Below are the code and all the weights of a small trained network. Each question names an input and a class and asks about switching units off, where a switched-off unit gives its printed mean instead of its output.

import numpy as np


def w(rows, s, z=0):
    codes = np.array(rows[::2]) - 128.0
    scale = np.full(codes.shape[1], s)
    scale[-1] = z or s
    return codes * scale


def norm(h):
    return h / np.sqrt((h * h).mean(-1, keepdims=True) + 1e-5)


def f(y):
    return np.maximum(y, 0)


def log_softmax(a):
    a = a - a.max(-1, keepdims=True)
    return a - np.log(np.exp(a).sum(-1, keepdims=True))


def net(x, mask):
    res = np.array(x, float).reshape(1, 3) / 4 @ E
    u = 0
    for l in range(2):
        y = f(norm(res) @ A[l][:, :-1].T + A[l][:, -1])
        res = res + np.where(mask[u : u + 3], y, B[l][:, -1]) @ B[l][:, :-1]
        u += 3
    return log_softmax(norm(res)[-1] @ U[:, :-1].T + U[:, -1])


A, B = {}, {}
E = w([
[148,118,91,127,76],'x0',
[57,79,166,3,73],'x1',
[199,75,131,87,159],'x2',
],0.012)
A[0] = w([
[77,65,223,2,46,254],'0.n0',
[75,184,91,122,109,170],'0.n1',
[219,133,104,31,158,10],'0.n2',
],0.0073,0.0019)
B[0] = w([
[171,204,103,152,166,254],'0.n0',
[199,2,94,169,109,167],'0.n1',
[83,48,135,216,59,163],'0.n2',
],0.0098,0.0088)
A[1] = w([
[71,134,255,161,253,33],'1.n0',
[29,191,84,188,102,21],'1.n1',
[196,63,117,102,170,3],'1.n2',
],0.0089,0.0056)
B[1] = w([
[198,119,48,185,7,253],'1.n0',
[130,42,246,101,180,231],'1.n1',
[78,15,242,135,122,182],'1.n2',
],0.017,0.003)
U = w([
[114,7,235,178,157,127],'0',
[183,113,65,156,40,129],'1',
[162,187,147,111,204,239],'2',
[160,139,82,157,130,94],'3',
[22,75,18,109,232,6],'4',
[70,89,50,96,244,1],'5',
],0.015,0.014)

Each question gives the input, the list of numbers given to net, and the class t.
The units are the neurons (one row each of A and B). Each row of codes is followed by its name. A weight is (code - 128) times the scale printed after its matrix; where a second scale follows, it is the last column's (A, B and U).
mask holds one flag per neuron, layer by layer. A switched-off neuron (its flag False) gives its mean, the last column of its row in B, instead of its output. The means were averaged over made-up inputs and are rounded, as every weight is.
A unit's drop is (log p(t) with every unit on - log p(t) with that unit switched off) / (log p(t) with every unit on - log p(t) with every unit switched off).
The circuit of an input: a set's keep is (log p(t) with only the set's units on - log p(t) with every unit switched off) / (log p(t) with every unit on - log p(t) with every unit switched off). Starting from all 6 units, units are removed one at a time, each time the one whose removal leaves the highest keep (on an exact tie, the one counted first), for as long as the keep stays at least 0.8.
units of the circuit, in order: the units of the circuit, biggest drop first
most important unit: the unit with the biggest drop
k most important neurons: the k neurons with the biggest drops, biggest first
k most important neurons of layer l: the k neurons of layer l with the biggest drops, biggest first
input [-1,-6,7], class 0: units of the circuit, in order : [0.n0, 1.n2]
input [-3,7,1], class 2: most important unit : 0.n0
input [1,-5,6], class 0: 2 most important neurons : [0.n0, 1.n2]
input [-6,-5,-3], class 1: units of the circuit, in order : [1.n0, 0.n0]
input [-4,4,-3], class 1: 3 most important neurons : [1.n0, 0.n2, 0.n1]
input [3,3,2], class 3: 2 most important neurons of layer 1 : [1.n1, 1.n0]
input [2,-4,-4], class 0: units of the circuit, in order : [0.n0, 1.n1]
input [-6,-5,1], class 1: 2 most important neurons : [1.n0, 0.n0]
input [-8,6,7], class 1: units of the circuit, in order : [1.n0, 0.n0, 1.n1, 0.n2]
input [3,7,-1], class 2: units of the circuit, in order : [1.n0, 0.n0]
input [-5,8,-6], class 2: 2 most important neurons : [0.n2, 0.n0]
input [3,-3,4], class 0: units of the circuit, in order : [0.n0, 1.n2]
input [6,8,-2], class 2: 2 most important neurons : [1.n0, 0.n0]
input [-6,4,3], class 1: units of the circuit, in order : [1.n0]
input [-8,-8,-2], class 1: 3 most important neurons : [1.n0, 0.n0, 1.n1]
input [0,-6,7], class 0: 2 most important neurons of layer 1 : [1.n2, 1.n0]
input [5,5,-6], class 0: 2 most important neurons of layer 0 : [0.n0, 0.n1]
input [-7,0,4], class 1: 2 most important neurons : [1.n0, 0.n1]
input [-3,-4,8], class 0: 2 most important neurons : [1.n2, 0.n0]
input [3,-2,5], class 0: units of the circuit, in order : [1.n2]
input [8,1,-8], class 0: 2 most important neurons of layer 1 : [1.n1, 1.n0]
input [-5,-2,-7], class 0: 2 most important neurons : [1.n1, 0.n0]
